Below are the code and all the weights of a small trained network. Each question names an input and a class and asks about switching units off, where a switched-off unit gives its printed mean instead of its output.

import numpy as np


def w(rows, s, z=0):
    codes = np.array(rows[::2]) - 128.0
    scale = np.full(codes.shape[1], s)
    scale[-1] = z or s
    return codes * scale


def norm(h):
    return h / np.sqrt((h * h).mean(-1, keepdims=True) + 1e-5)


def f(y):
    return np.maximum(y, 0)


def log_softmax(a):
    a = a - a.max(-1, keepdims=True)
    return a - np.log(np.exp(a).sum(-1, keepdims=True))


def net(x, mask):
    res = np.array(x, float).reshape(1, 8) / 4 @ E
    u = 0
    for l in range(3):
        y = f(norm(res) @ A[l][:, :-1].T + A[l][:, -1])
        res = res + np.where(mask[u : u + 8], y, B[l][:, -1]) @ B[l][:, :-1]
        u += 8
    return log_softmax(norm(res)[-1] @ U[:, :-1].T + U[:, -1])


A, B = {}, {}
E = w([
[120,172,150,133,109,199,186,104,167],'x0',
[127,128,128,132,129,127,131,132,130],'x1',
[126,128,127,124,129,130,127,129,126],'x2',
[130,128,131,130,127,128,130,127,128],'x3',
[10,134,147,175,103,131,118,88,95],'x4',
[127,126,129,130,127,130,126,128,132],'x5',
[129,127,128,129,129,129,128,129,129],'x6',
[146,141,83,120,46,92,136,101,146],'x7',
],0.0013)
A[0] = w([
[186,118,158,159,211,171,162,136,106,193],'L0N0',
[121,217,130,125,113,224,211,107,182,189],'L0N1',
[74,143,136,162,93,83,158,78,127,3],'L0N2',
[186,118,93,49,178,77,179,143,147,116],'L0N3',
[131,140,79,119,8,71,138,106,162,182],'L0N4',
[5,147,151,180,96,127,109,79,89,200],'L0N5',
[36,128,100,110,62,75,118,52,115,152],'L0N6',
[145,210,162,147,126,212,177,128,204,2],'L0N7',
],0.0023,0.0013)
B[0] = w([
[99,132,94,100,76,111,63,191,105,212],'L0N0',
[112,216,244,173,127,211,124,129,110,255],'L0N1',
[125,109,68,127,38,162,49,126,97,161],'L0N2',
[92,101,115,189,145,176,83,194,129,209],'L0N3',
[56,101,131,69,120,61,97,176,237,239],'L0N4',
[45,86,115,133,109,67,119,15,87,248],'L0N5',
[199,142,114,137,131,186,115,117,62,221],'L0N6',
[198,87,68,3,155,100,157,73,86,194],'L0N7',
],0.0022,0.0026)
A[1] = w([
[219,140,79,67,180,163,141,179,134,58],'L1N0',
[135,208,212,66,131,165,124,178,225,23],'L1N1',
[72,101,118,252,92,122,188,46,67,38],'L1N2',
[209,153,112,128,203,171,186,120,36,4],'L1N3',
[141,219,166,138,78,225,221,101,195,178],'L1N4',
[54,187,146,192,80,175,147,124,153,39],'L1N5',
[110,103,159,171,219,134,179,89,41,52],'L1N6',
[141,161,184,172,134,213,139,114,120,216],'L1N7',
],0.0027,0.002)
B[1] = w([
[39,138,157,156,119,122,134,44,106,195],'L1N0',
[159,196,83,175,111,93,239,158,112,204],'L1N1',
[217,133,95,120,146,139,109,219,156,202],'L1N2',
[66,123,189,2,126,191,126,181,77,141],'L1N3',
[150,91,82,206,136,48,116,158,115,252],'L1N4',
[168,165,174,136,125,214,29,122,188,170],'L1N5',
[103,146,158,204,195,96,253,33,179,159],'L1N6',
[110,100,116,63,120,151,84,141,166,223],'L1N7',
],0.0033,0.0027)
A[2] = w([
[85,180,226,122,104,216,106,46,229,102],'L2N0',
[151,139,118,136,178,168,127,148,17,116],'L2N1',
[161,118,142,218,223,141,139,19,108,77],'L2N2',
[133,105,133,27,183,135,123,211,198,147],'L2N3',
[45,182,144,213,175,195,161,48,38,213],'L2N4',
[69,191,189,3,106,249,189,167,95,4],'L2N5',
[149,135,147,185,215,194,108,166,28,127],'L2N6',
[29,92,111,94,132,46,187,29,92,90],'L2N7',
],0.0031,0.0017)
B[2] = w([
[55,211,82,160,120,246,96,63,190,216],'L2N0',
[126,121,226,37,144,198,114,123,84,193],'L2N1',
[58,104,232,137,229,54,242,84,145,187],'L2N2',
[192,70,92,19,97,115,85,148,198,223],'L2N3',
[188,130,139,83,134,58,209,197,183,253],'L2N4',
[125,243,132,126,19,117,237,118,72,194],'L2N5',
[164,92,192,165,231,220,92,123,38,243],'L2N6',
[69,57,80,226,90,89,106,44,2,186],'L2N7',
],0.0034,0.0025)
U = w([
[248,10,246,11,248,244,9,246,10,169],'0',
[9,10,244,244,252,9,240,5,10,147],'1',
[244,11,10,11,13,7,5,248,249,68],'2',
[11,6,9,250,12,6,10,5,16,96],'3',
[243,246,246,13,93,251,250,247,19,255],'4',
[5,245,248,251,252,249,249,7,246,2],'5',
[245,249,4,247,12,15,247,252,243,96],'6',
[7,248,67,242,8,245,23,7,251,117],'7',
],0.0036,0.00092)

Each question gives the input, the list of numbers given to net, and the class t.
The units are the neurons (one row each of A and B). Each row of codes is followed by its name. A weight is (code - 128) times the scale printed after its matrix; where a second scale follows, it is the last column's (A, B and U).
mask holds one flag per neuron, layer by layer. A switched-off neuron (its flag False) gives its mean, the last column of its row in B, instead of its output. The means were averaged over made-up inputs and are rounded, as every weight is.
A unit's drop is (log p(t) with every unit on - log p(t) with that unit switched off) / (log p(t) with every unit on - log p(t) with every unit switched off).
The circuit of an input: a set's keep is (log p(t) with only the set's units on - log p(t) with every unit switched off) / (log p(t) with every unit on - log p(t) with every unit switched off). Starting from the 12 units with the biggest drops (on a tie, the unit counted first), units are removed one at a time, each time the one whose removal leaves the highest keep (on an exact tie, the one counted first), for as long as the keep stays at least 0.8.
circuit, biggest first: the units of the circuit, biggest drop first
unit that matters most: the unit with the biggest drop
top k neurons: the k neurons with the biggest drops, biggest first
top k neurons in layer l: the k neurons of layer l with the biggest drops, biggest first
drop when u is switched off: that unit's drop, to one decimal
input [1,-5,-8,7,0,-6,-6,-3], class 4: circuit, biggest first -> (L1N4, L2N5)
input [8,6,-2,-1,-5,5,-4,1], class 6: circuit, biggest first -> (L1N4)
input [1,-5,4,3,0,8,7,-3], class 4: circuit, biggest first -> (L1N4, L2N5)
input [0,-8,2,-5,-5,-4,-7,1], class 2: top 4 neurons -> (L0N3, L0N6, L0N7, L0N1)
input [-1,-3,-2,-1,1,-8,-2,-5], class 1: top 3 neurons -> (L0N4, L0N1, L2N7)
input [1,1,5,-2,-1,-8,-7,-8], class 4: top 2 neurons -> (L1N4, L2N5)
input [6,-1,1,-4,1,-1,-3,3], class 7: top 3 neurons -> (L0N1, L1N7, L1N5)
input [7,1,2,-2,0,-4,7,-8], class 4: top 3 neurons in layer 0 -> (L0N7, L0N0, L0N5)
input [8,-6,-5,8,-3,0,-5,4], class 6: top 3 neurons -> (L1N4, L1N1, L0N1)
input [8,1,-4,-4,-8,-6,6,5], class 6: top 2 neurons -> (L1N4, L1N1)
input [3,-3,-4,-1,-7,1,2,3], class 6: top 2 neurons in layer 1 -> (L1N1, L1N0)
input [5,-4,-6,3,-1,-5,-5,2], class 6: top 2 neurons in layer 0 -> (L0N1, L0N7)
input [-3,3,-7,-7,-1,-5,3,1], class 2: top 2 neurons in layer 0 -> (L0N5, L0N1)
input [2,-8,-2,-1,-1,6,2,3], class 6: unit that matters most -> L1N1
input [2,-7,-5,6,0,-6,-6,-4], class 4: drop when L0N7 is switched off -> 0.6
input [1,6,-5,7,-1,-4,-3,2], class 6: drop when L1N1 is switched off -> 0.9
input [3,5,4,-3,2,-7,8,2], class 7: drop when L2N6 is switched off -> 0.1
